Below is a small trained network, with its code and all its weights. Each question gives an input and a class and asks what happens when units are switched off, that is, made to give their printed mean instead of their output.

import numpy as np


def w(rows, s, z=0):
    codes = np.array(rows[::2]) - 128.0
    scale = np.full(codes.shape[1], s)
    scale[-1] = z or s
    return codes * scale


def f(y):
    return np.maximum(y, 0)


def log_softmax(a):
    a = a - a.max(-1, keepdims=True)
    return a - np.log(np.exp(a).sum(-1, keepdims=True))


def net(x, mask):
    res = np.array(x, float).reshape(1, 5) / 4 @ E
    y = f(res @ A[0][:, :-1].T + A[0][:, -1])
    res = res + np.where(mask, y, B[0][:, -1]) @ B[0][:, :-1]
    return log_softmax(res[-1] @ U[:, :-1].T + U[:, -1])


A, B = {}, {}
E = w([
[105,77,149,81,173,131,143,188],'x0',
[118,223,188,45,26,158,197,181],'x1',
[39,61,196,119,78,69,122,201],'x2',
[160,163,187,132,149,67,16,85],'x3',
[108,221,74,255,27,141,101,130],'x4',
],0.0096)
A[0] = w([
[82,28,192,113,98,118,106,161,174],'neuron 0',
[136,233,51,157,87,159,167,174,144],'neuron 1',
[116,207,160,117,98,237,129,115,207],'neuron 2',
[155,162,65,178,83,83,24,83,189],'neuron 3',
[75,109,217,87,117,86,185,224,197],'neuron 4',
[62,201,194,64,99,70,99,196,111],'neuron 5',
[73,132,149,197,142,38,15,139,169],'neuron 6',
[77,114,170,221,90,79,61,130,186],'neuron 7',
[199,166,74,187,174,129,72,75,213],'neuron 8',
[111,210,210,88,120,128,99,189,141],'neuron 9',
[92,212,50,95,68,204,255,146,169],'neuron 10',
[227,176,93,75,186,128,102,83,224],'neuron 11',
[86,59,70,69,194,141,124,205,180],'neuron 12',
[109,186,168,170,63,7,97,123,206],'neuron 13',
[221,174,40,89,156,230,113,89,254],'neuron 14',
[132,183,226,126,60,141,147,152,174],'neuron 15',
[185,146,130,153,229,154,106,66,141],'neuron 16',
],0.0084,0.0048)
B[0] = w([
[33,79,86,93,115,57,220,215,209],'neuron 0',
[195,194,100,216,85,184,155,172,217],'neuron 1',
[216,138,143,81,48,177,149,155,204],'neuron 2',
[134,235,30,170,123,107,133,81,230],'neuron 3',
[54,119,233,98,100,64,183,250,236],'neuron 4',
[133,218,159,2,73,64,152,126,200],'neuron 5',
[40,127,43,124,151,107,97,97,220],'neuron 6',
[49,178,34,148,49,65,125,137,205],'neuron 7',
[167,140,58,165,181,139,70,64,241],'neuron 8',
[153,203,175,68,135,56,96,114,192],'neuron 9',
[244,122,145,190,71,191,224,184,249],'neuron 10',
[231,91,178,78,195,102,54,66,227],'neuron 11',
[78,3,152,166,204,86,192,155,223],'neuron 12',
[100,254,72,96,95,82,154,149,205],'neuron 13',
[236,95,134,237,198,162,88,123,247],'neuron 14',
[143,229,156,92,38,79,146,157,204],'neuron 15',
[182,98,119,165,224,103,99,49,214],'neuron 16',
],0.0069,0.013)
U = w([
[66,173,1,170,105,84,75,90,63],'0',
[206,111,122,135,212,122,79,57,222],'1',
[51,42,127,133,145,82,180,180,254],'2',
[106,175,185,44,65,74,115,167,85],'3',
[208,171,102,182,73,228,171,164,22],'4',
],0.01,0.0024)

Each question gives the input, the list of numbers given to net, and the class t.
The units are the neurons (one row each of A and B). Each row of codes is followed by its name. A weight is (code - 128) times the scale printed after its matrix; where a second scale follows, it is the last column's (A, B and U).
mask holds one flag per neuron, in row order. A switched-off neuron (its flag False) gives its mean, the last column of its row in B, instead of its output. The means were averaged over made-up inputs and are rounded, as every weight is.
A unit's drop is (log p(t) with every unit on - log p(t) with that unit switched off) / (log p(t) with every unit on - log p(t) with every unit switched off).
The circuit of an input: a set's keep is (log p(t) with only the set's units on - log p(t) with every unit switched off) / (log p(t) with every unit on - log p(t) with every unit switched off). Starting from the 12 units with the biggest drops (on a tie, the unit counted first), units are removed one at a time, each time the one whose removal leaves the highest keep (on an exact tie, the one counted first), for as long as the keep stays at least 0.8.
circuit, biggest first: the units of the circuit, biggest drop first
top k neurons: the k neurons with the biggest drops, biggest first
drop when u is switched off: that unit's drop, to one decimal
input [0,-2,8,7,0], class 0: circuit, biggest first => [neuron 6]
input [1,1,3,-7,1], class 2: top 4 neurons => [neuron 4; neuron 14; neuron 3; neuron 12]
input [-1,-6,2,2,-8], class 2: top 3 neurons => [neuron 0; neuron 12; neuron 14]
input [4,7,3,-4,4], class 3: top 2 neurons => [neuron 4; neuron 5]
input [4,-8,0,-7,2], class 2: top 2 neurons => [neuron 12; neuron 11]
input [-2,6,7,-7,4], class 3: top 3 neurons => [neuron 4; neuron 5; neuron 14]
input [-5,-2,2,0,-5], class 2: top 2 neurons => [neuron 14; neuron 8]
input [2,-5,4,2,-5], class 2: drop when neuron 7 is switched off => 0.0
input [4,4,-3,7,8], class 0: drop when neuron 7 is switched off => 0.2
input [-3,1,-5,-3,-3], class 1: drop when neuron 4 is switched off => 0.1
